Each row has two labels, one from each of two sets.
 2.75 -1.77  0.91 -1.30 -0.41 -0.07  0.67  1.34 -1.43  0.62  0.04  1.39 -3.20  0.81  0.19 -0.81  0.89  0.94 -0.78  0.03  3.93  4.42 -4.51 -1.75 -0.45 -3.32  2.87 : Fd tm
 2.79 -1.91 -0.54 -1.78 -1.26 -2.17 -0.75  0.61 -0.14  1.48  0.69 -1.50  0.58 -1.44  0.61 -2.18  3.24 -1.04 -1.22  0.28  3.39  1.75 -1.00 -0.50  0.81 -1.50  3.86 : gr jf
 1.49 -0.87 -2.09 -0.74  0.10 -1.33 -0.82  1.19 -0.52 -0.27 -2.25  1.36 -4.08  0.40  1.48 -1.13  0.35  0.41 -1.74  0.13  1.83  1.95 -2.21 -2.27  0.88 -0.02  1.50 : rq tm
-0.13 -0.54 -1.50 -0.92 -0.65  0.67 -1.98  1.13 -0.51  0.58  0.04  2.29 -0.01  0.09  0.94 -1.25  1.20  0.15 -1.09 -0.35  2.24  3.53 -1.19 -2.52  0.10 -1.89  2.23 : rq tm
-1.26  3.58 -1.58 -1.63  1.88  0.30  1.68  1.10  0.02 -0.81 -0.37  6.98  2.15 -1.04  0.65  0.79  0.92  0.71 -3.10  0.42  1.05  0.60  0.17  3.14 -2.17 -1.28  1.71 : rq tm
 3.29 -1.51  1.63 -2.19  0.56 -1.76 -0.64  1.19  1.06 -1.29 -0.71  0.05 -2.11  0.62 -0.50  0.79  0.22 -1.42 -0.53 -1.54  2.42 -1.73 -3.20 -2.34 -2.00 -1.93 -0.17 : ph jf
 3.85 -1.31 -1.34 -2.90 -0.68 -0.91 -0.34  1.26  0.43  0.09  0.74  1.51 -3.26  0.15  0.72 -1.31  2.61 -0.66 -2.20 -0.32  1.66 -0.37 -4.09 -0.53  0.25  0.34  1.77 : gg jf
 3.10 -0.33 -2.23 -1.63 -1.10  0.21 -0.28  0.67 -0.44  0.87 -0.25  1.66 -4.49  0.44  2.04 -2.84  0.65  0.07 -1.45  0.59  1.79  1.02 -2.02  0.36  1.34 -0.36  2.05 : rq tm
 2.09  0.80 -0.94 -2.84  0.03  0.49 -0.70  1.42 -0.78 -1.08  0.09  4.42 -1.87  0.38 -2.39 -0.21  0.43  2.74 -3.10 -0.45  3.46  2.60 -2.77  0.80 -0.92 -1.65  0.92 : rq tm
 7.84 -1.91 -2.66 -1.67 -0.26 -1.97 -0.96  1.40 -0.08  0.81 -1.34  0.36 -6.69  0.67  0.55 -2.22 -0.27  0.10 -2.19 -0.22  4.37  1.55 -4.77 -0.60  1.54 -0.24  2.20 : rq tm
 3.18 -0.97 -1.76 -3.71 -1.31  0.07 -1.04  1.35 -1.87  0.99  0.52  2.87 -4.33 -1.41 -1.22 -2.31  0.42  1.04 -1.74 -1.04  2.45  3.46 -3.10  0.18  0.58 -2.05  1.75 : rq tm
 3.87  0.34 -1.46 -2.19 -0.71 -1.74 -0.46  0.87 -1.17 -0.06 -1.42  1.99 -5.39 -0.05  1.23 -1.25  1.52  1.38 -2.98  1.36  2.97  4.61 -2.93 -0.42  1.26 -2.25  3.02 : gg tm
 3.42  0.28 -1.63 -3.06 -2.65 -0.61 -0.85  2.31 -2.49  1.70 -0.22  1.53 -4.38 -1.17  1.40 -0.54  1.83  0.65 -1.33  0.62  4.17  4.22 -2.28 -0.82  1.33 -2.23  1.90 : gg tm
 0.98 -1.09 -1.28 -1.55 -0.48 -0.11 -1.63  0.15  0.16  0.73 -0.10  0.19 -1.99  0.93  0.80 -1.34  0.16  0.49 -1.76 -0.19  1.44  3.60 -2.49 -0.51  0.46 -0.21  1.49 : rq tm
 3.01 -0.54 -1.16  0.06  5.51  0.20 -1.43  1.67  0.17  1.48 -1.28  4.69  0.29  1.76  0.50 -0.91  0.89 -1.45 -1.17  1.03 -0.44  1.68 -2.45  1.13  0.74 -2.86  0.65 : rq nc
-0.13  0.67  0.72 -0.55 -2.86 -0.50  0.23 -0.03 -0.39  1.25 -1.47 -2.87 -1.43  0.79  1.34 -0.84  0.73 -1.53  0.57 -0.18  1.14  1.77 -0.39 -2.36  0.48 -0.97 -0.01 : Fd tm
 3.32 -0.56 -2.20 -1.45 -1.17 -0.93 -0.87  0.23 -1.52  1.68 -1.44  1.43 -4.93 -0.17  1.30 -3.42  0.44  0.63 -1.84  0.71  2.37  1.91 -3.66 -0.35  1.15 -1.43  2.02 : rq tm
 1.29  0.85 -1.00 -2.14 -1.29 -0.06  0.02  1.06 -1.55  0.02  1.74  2.14 -1.77 -0.20 -2.22 -1.04  1.22  1.50 -2.18  0.67  0.92  2.51 -0.90  0.98 -0.35 -1.09  2.33 : rq tm
 4.04 -2.40 -2.57 -2.97 -0.46 -3.36 -1.04  1.99  1.91  1.04  0.83  2.60 -3.52 -0.69 -0.20 -1.77  0.07 -1.16 -1.91 -0.90  2.02 -1.63 -3.63 -1.41  0.67 -1.55  2.88 : rq jf
 5.46 -2.53  0.25 -2.14 -1.45 -2.44 -3.19  1.10 -0.63  1.69 -2.03  1.82 -6.92  0.17  4.49 -3.35  1.51  0.95  0.12  0.01  5.40  3.28 -2.51 -1.39  3.27 -0.59  2.62 : gr tm
 4.01 -2.79 -0.84 -1.65  0.94 -3.47 -0.39  0.46  1.37  0.36  0.02  1.29  1.20 -0.43  1.16 -1.65  2.29 -1.17 -2.92 -0.79  4.33 -2.78 -3.35  0.64 -1.25  0.70  3.09 : gr jf
-0.23 -1.48  2.33 -0.24 -0.71 -0.41  0.59  0.08 -0.50 -0.69  0.28 -1.94 -1.40  0.90 -0.37  0.67 -1.37 -0.53  1.87 -1.12  1.64  0.31 -2.21 -1.94 -1.56  0.24 -0.10 : ph jf
 1.78  1.05 -2.50 -1.63 -0.85 -1.74 -0.95  1.15 -0.89 -1.57 -0.43  2.16 -2.24 -1.03 -1.63 -1.51  0.10  3.82 -3.07  0.54  2.09  0.28 -1.46  1.27 -0.05  0.20  0.73 : rq tm
 0.61 -0.79  1.81 -1.39  0.38 -0.65 -0.45  0.40  0.10 -0.78  0.40 -0.18 -0.07  1.63 -0.59  1.01  0.07  0.29 -0.37  0.01  1.24  0.55 -4.35  0.30 -2.13 -0.79  0.11 : ph jf
 3.96 -1.55 -1.66 -0.42 -2.73 -2.52 -2.71  0.25  0.65  0.52  0.49 -2.53 -4.42 -1.57  1.92 -1.81 -0.14  0.27 -2.14 -0.66  0.73 -1.04 -0.05  1.14 -1.02  2.49  0.88 : rq jf
 3.96 -4.28 -1.24 -2.40 -0.39 -0.15 -1.08  0.66  0.55  1.69  0.38  1.62 -1.03 -0.52 -0.75 -2.31  0.83 -1.85 -1.36 -0.77  0.07 -1.44 -2.06 -0.97  0.73 -0.68  1.91 : rq jf
 5.21 -1.84 -2.70 -3.29  0.95 -0.43 -1.59  2.51 -1.24  1.26 -0.47  5.24 -4.32  1.27  1.06 -1.53  0.18 -3.70 -3.34 -0.61  5.36  4.87 -6.88 -0.85 -1.57 -2.97  3.60 : rq tm
 2.05 -0.52  1.47 -1.67 -0.51 -0.63 -0.01  1.58 -0.86 -0.52  0.76  1.07 -3.58 -0.54 -0.76  0.43 -0.82  1.30 -1.28 -0.19  1.94  2.52 -4.19 -1.46 -2.98 -0.74 -0.26 : ph tm
 3.57 -0.23 -2.76 -1.58 -0.27 -1.00 -0.75  1.46 -1.29  1.66 -0.16  3.01 -4.00  0.30  0.29 -3.11  0.34  0.30 -2.28 -0.20  2.86  3.41 -4.41 -0.52 -0.04 -0.78  2.81 : rq tm

Each row has two labels, one from each of two sets.
 0.40 -0.79 -0.67  0.97  0.28 -0.31 -0.86 -0.96 -1.16  0.33  2.28 -2.36  2.01 -1.20 -0.99  2.42 -2.07  0.48  0.34 -1.14 -1.11 -0.65 -1.42  0.87  1.93  0.77 -1.19 : sn (22)
-3.59 -2.43 -0.85 -0.88 -1.23 -1.55  1.64 -0.53  3.22  1.39  0.03  0.35 -0.27 -2.13 -1.89 -2.51 -0.07 -2.68 -1.20  1.62 -0.37 -0.69  3.37 -0.48 -2.29  0.02  2.92 : Gq (19)
 2.27  1.90  2.53 -1.14  0.66  1.46 -0.20  0.17  0.48 -0.37 -0.06  0.25  1.56 -2.51 -3.34  0.68 -2.43  1.53 -0.51 -1.89  0.42 -0.33  0.02  0.96  0.50 -1.96 -1.39 : rm (22)
-0.97 -2.16 -1.01 -0.60 -0.24  3.19 -1.33 -2.58  0.92  0.95  1.10 -1.40 -0.57 -2.15 -3.20 -1.74 -0.25 -1.04  0.09 -3.50  1.96  0.23  0.06  1.20  2.39 -0.08 -3.17 : dz (19)
-1.88  0.77  1.86  0.23 -0.26 -0.15  2.01 -0.83  0.93  0.88  0.43  1.11 -0.53 -1.15 -1.57 -3.36 -0.92  0.45 -0.23 -0.93 -0.71  0.49  1.40  0.30 -1.36 -0.80 -2.13 : Gf (19)
 0.04  0.37  0.70 -0.73 -0.88 -0.21  0.78  1.00  0.90  0.94 -1.54  2.44  0.17 -0.41  0.60 -2.08  1.61  0.97 -0.82  4.00  0.62  1.53  0.93  0.14 -0.83 -1.15  5.62 : Gq (24)
-1.54 -3.14 -1.46 -2.47  1.26 -1.02  1.26  1.28  2.25 -1.10  0.28 -1.10  0.38 -1.22  0.96 -1.04 -1.24 -2.40 -1.00  0.99 -0.44  0.63 -0.13 -0.80 -0.35  1.22 -1.81 : rm (22)
-3.74 -0.94  1.17 -1.17  0.18 -1.69  2.12  2.63  2.49  0.77 -1.54  2.54 -1.09 -1.07  0.37 -2.19 -0.85 -1.27 -0.85  3.14 -1.39  1.09  0.74 -0.20 -2.69 -0.53  1.74 : Gq (19)
-1.94  0.13  0.56 -0.62 -0.91 -0.10  1.77  1.75  1.40  0.83 -1.81  3.63  0.27 -1.37  1.17 -1.86 -0.49  0.10  0.61  1.50 -0.33  0.34  1.28 -0.11 -2.33 -1.36  0.95 : Gq (19)
 0.18  2.32  1.76  0.08 -0.58 -0.14  0.15  0.10 -0.98 -0.02 -1.09  2.20  0.12  0.92 -0.37 -1.06  1.53  2.25  0.13  0.76  0.66  0.45  0.68  0.04 -0.03 -1.40  2.29 : rm (24)
 0.54  2.51  3.31 -0.47  0.17 -0.46 -0.19  0.58  0.17 -0.23 -1.65  1.26  0.10  0.11 -0.34 -1.31  1.05  0.02 -0.57  1.05  0.12  0.06  0.56 -0.18 -0.42 -1.67  4.32 : Gq (24)
-2.45 -0.63  0.04 -0.51  0.10 -0.06  0.45 -0.03  2.09  1.03  1.31 -0.51 -0.60 -2.07 -1.09 -1.09  0.50 -0.43 -1.24  1.03 -0.46  1.67  0.16 -0.15  0.14 -0.40 -0.33 : Gq (22)
-2.02  0.99  1.57 -0.04 -1.02 -0.87  2.16  2.14  0.74  0.39 -1.16  0.91  0.86 -0.57  0.58 -0.92 -0.09 -1.05 -0.30  1.89 -1.24  0.16  0.28 -0.19 -1.98 -0.42  2.07 : Gq (19)
-2.38  3.66  4.53 -0.34  0.44 -1.89  1.22  1.41  0.13 -0.63 -0.69  1.08  1.15 -2.79  0.35 -0.30 -0.99  0.49 -0.34  1.74 -1.53 -0.77  0.05  0.06 -2.04 -1.08 -0.05 : Gq (19)
-1.94  1.18  1.25 -0.04  0.08 -1.16  3.43  4.64  1.75 -1.61 -0.55  5.97  0.24 -0.44  5.00 -3.41 -1.83 -0.91 -0.52  2.76 -3.27  1.11  0.17 -1.98 -5.27 -0.23 -2.63 : rm (22)
-3.50 -1.81  0.61 -0.71 -0.63 -0.64  2.68 -2.80  2.15  0.78 -1.31  2.77 -1.52 -0.89  1.66 -1.94  0.25 -0.85 -1.42  1.22 -1.16  0.89  0.74 -0.75 -3.20 -0.50 -0.89 : Gq (19)
-4.02 -4.01 -0.44 -0.82  0.70  0.55  2.04  2.66  3.92  0.67  1.05  3.86 -0.45 -0.80  4.43 -0.69 -0.29 -1.55 -0.98  2.64 -2.82  1.27  0.67 -0.90 -1.38  0.37  2.97 : rm (22)
-2.28 -0.90 -0.70  2.01  0.82 -0.77  1.88  0.15  1.59  0.65  0.73  0.60  1.35  0.54  2.67 -0.32  0.17 -1.52 -0.43  1.45 -3.26  0.40  0.24  0.30 -0.05 -0.30  2.69 : dz (22)
 0.64  2.79  2.88 -0.08  0.23  0.58  1.64  0.35 -0.17  0.40 -1.64  1.15  0.64 -2.82 -2.71 -2.28 -1.79  1.63  0.20 -0.93 -0.04 -0.66  0.75  0.99 -0.56 -1.85 -3.44 : Gq (19)
-0.62  1.85  3.79  0.63 -0.14 -0.56  1.79 -0.58  1.50 -0.17  0.51  3.85 -0.16 -0.56 -0.28 -2.23 -1.44  0.95  0.83 -1.93 -0.85 -0.20  0.49  1.43 -1.95 -1.45 -1.91 : Gf (19)
-3.91 -4.59 -2.19 -1.01 -0.55 -1.27  1.36 -0.24  2.71  1.90  1.52  0.82 -2.06 -2.27 -1.99 -2.08 -0.17 -3.86 -1.73  0.41  0.71  1.56 -0.01 -0.24 -0.52  0.25  1.02 : Gq (19)
-1.31  1.57  2.42 -0.82 -0.10 -0.83  1.12 -0.02  1.39  0.06 -0.19  0.29 -0.71 -1.25 -0.45 -2.35 -0.23 -1.31 -0.14  0.22  0.62  0.68  0.24 -0.62 -1.98 -0.86 -0.58 : rm (19)
-3.18 -0.59  2.16  0.22  0.76 -1.79  2.87  4.03  1.59 -1.50 -4.22  6.80  2.41  1.95  6.73 -0.10 -1.94  1.05  0.26  2.81 -5.18  0.22  0.88 -0.61 -3.66 -1.15  0.77 : Gf (22)
-0.56  0.20  2.28 -0.87  0.51 -0.18  0.81  1.84  2.33 -0.70  0.40  0.83  1.22 -2.19  1.42 -1.07 -1.48  0.68 -1.53  1.09 -2.84  0.25 -0.48 -0.05  0.34 -0.44  1.97 : rm (22)
-0.76  4.13  2.50 -0.69 -0.67 -0.74 -0.13  0.64 -0.81  1.19 -2.47 -0.79  1.47 -0.39 -2.39 -0.39  0.40  3.35  1.94  0.75 -0.17 -0.82  1.29  0.18 -0.68 -1.87  6.95 : Gq (24)
-3.81 -0.55 -0.12  0.40  0.61 -1.12  0.84  0.23  1.33  0.08  0.57  4.29  1.01  0.57  3.50 -2.01  2.14 -0.25 -0.51  3.60 -1.39 -0.10  1.31 -1.20 -1.26 -0.41  5.51 : dz (24)
-3.89 -2.03  0.65 -1.19 -0.50 -0.62  2.35  0.56  1.93  1.32  0.78  1.96  0.19 -1.27  2.01 -3.12  0.24 -1.92 -1.12  1.79 -0.65  1.22  0.48 -0.61 -2.81  0.37  3.95 : rm (19)
